Below are the code and all the weights of a small trained network. Each question names an input and a class and asks about switching units off, where a switched-off unit gives its printed mean instead of its output.

import numpy as np


def w(rows, s, z=0):
    codes = np.array(rows[::2]) - 128.0
    scale = np.full(codes.shape[1], s)
    scale[-1] = z or s
    return codes * scale


def f(y):
    return y / 2 * (1 + np.tanh(0.7978845608 * (y + 0.044715 * y**3)))


def log_softmax(a):
    a = a - a.max(-1, keepdims=True)
    return a - np.log(np.exp(a).sum(-1, keepdims=True))


def net(x, mask):
    res = np.array(x, float).reshape(1, 8) / 4 @ E
    y = f(res @ A[0][:, :-1].T + A[0][:, -1])
    res = res + np.where(mask, y, B[0][:, -1]) @ B[0][:, :-1]
    return log_softmax(res[-1] @ U[:, :-1].T + U[:, -1])


A, B = {}, {}
E = w([
[82,217,47,112,36],'x0',
[244,77,143,120,3],'x1',
[96,77,243,111,14],'x2',
[237,110,124,81,38],'x3',
[187,148,39,6,163],'x4',
[81,155,183,35,149],'x5',
[220,110,165,156,130],'x6',
[155,228,202,130,163],'x7',
],0.0058)
A[0] = w([
[114,192,130,111,113,146],'N1',
[86,217,93,122,123,25],'N2',
[131,84,124,91,117,26],'N3',
[176,211,135,120,83,184],'N4',
[106,201,163,129,133,69],'N5',
[117,179,108,74,118,161],'N6',
[207,112,192,129,141,208],'N7',
[137,103,103,166,164,89],'N8',
[160,178,142,179,131,137],'N9',
[59,129,193,210,95,146],'N10',
[101,183,126,114,106,88],'N11',
[57,86,165,151,253,254],'N12',
[91,179,39,156,143,201],'N13',
[174,183,90,159,119,153],'N14',
[129,170,132,93,146,23],'N15',
[85,148,53,197,135,162],'N16',
[138,153,89,160,130,175],'N17',
[119,105,171,230,99,81],'N18',
[226,82,129,48,139,183],'N19',
],0.011,0.0036)
B[0] = w([
[59,87,176,21,205,149],'N1',
[95,2,101,96,172,158],'N2',
[62,162,43,70,120,130],'N3',
[127,120,174,58,245,180],'N4',
[9,103,227,88,173,148],'N5',
[107,71,100,60,194,159],'N6',
[204,247,148,167,87,194],'N7',
[167,179,97,187,99,142],'N8',
[100,212,148,172,87,153],'N9',
[138,57,169,128,40,207],'N10',
[45,77,148,48,198,140],'N11',
[206,147,84,118,35,243],'N12',
[64,85,7,131,217,197],'N13',
[111,182,115,161,238,163],'N14',
[63,125,167,78,187,132],'N15',
[149,73,61,160,181,186],'N16',
[132,184,95,197,164,153],'N17',
[169,109,220,189,55,187],'N18',
[228,156,64,40,149,206],'N19',
],0.0061,0.011)
U = w([
[62,157,137,50,181,81],'0',
[158,147,80,90,120,253],'1',
[131,157,45,208,152,60],'2',
[200,253,153,123,194,11],'3',
[120,123,182,184,67,41],'4',
],0.012,0.0042)

Each question gives the input, the list of numbers given to net, and the class t.
The units are the neurons (one row each of A and B). Each row of codes is followed by its name. A weight is (code - 128) times the scale printed after its matrix; where a second scale follows, it is the last column's (A, B and U).
mask holds one flag per neuron, in row order. A switched-off neuron (its flag False) gives its mean, the last column of its row in B, instead of its output. The means were averaged over made-up inputs and are rounded, as every weight is.
A unit's drop is (log p(t) with every unit on - log p(t) with that unit switched off) / (log p(t) with every unit on - log p(t) with every unit switched off).
The circuit of an input: a set's keep is (log p(t) with only the set's units on - log p(t) with every unit switched off) / (log p(t) with every unit on - log p(t) with every unit switched off). Starting from the 12 units with the biggest drops (on a tie, the unit counted first), units are removed one at a time, each time the one whose removal leaves the highest keep (on an exact tie, the one counted first), for as long as the keep stays at least 0.8.
units of the circuit, in order: the units of the circuit, biggest drop first
k most important neurons: the k neurons with the biggest drops, biggest first
drop when u is switched off: that unit's drop, to one decimal
input [8,-8,8,6,-5,-2,-2,1], class 0: units of the circuit, in order : [N11 N12]
input [0,-1,-4,4,-8,4,-7,3], class 4: 4 most important neurons : [N19 N10 N4 N14]
input [-5,6,-3,-4,4,4,4,-2], class 3: units of the circuit, in order : [N7 N10]
input [5,-4,7,5,-6,5,-2,3], class 0: 4 most important neurons : [N1 N11 N12 N5]
input [0,4,-8,7,5,5,-3,2], class 3: 2 most important neurons : [N19 N14]
input [1,0,0,-1,-3,-3,2,5], class 4: units of the circuit, in order : [N19 N10 N13]
input [3,0,1,4,-4,4,3,-1], class 4: units of the circuit, in order : [N19 N13]
input [-1,-6,-5,-4,8,2,7,-4], class 2: units of the circuit, in order : [N13 N4]
input [-8,6,8,-2,0,3,5,8], class 3: units of the circuit, in order : [N7]
input [-4,-1,-2,-5,-7,8,-6,5], class 4: 2 most important neurons : [N12 N10]
input [-5,-6,3,-4,-1,4,7,-7], class 4: drop when N19 is switched off : 0.2
input [4,4,5,5,3,1,7,1], class 3: drop when N7 is switched off : 0.1
input [-5,-4,7,-5,-2,6,0,6], class 4: drop when N7 is switched off : 0.0
input [7,-6,-7,5,-1,8,8,-8], class 0: most important neuron : [N12]
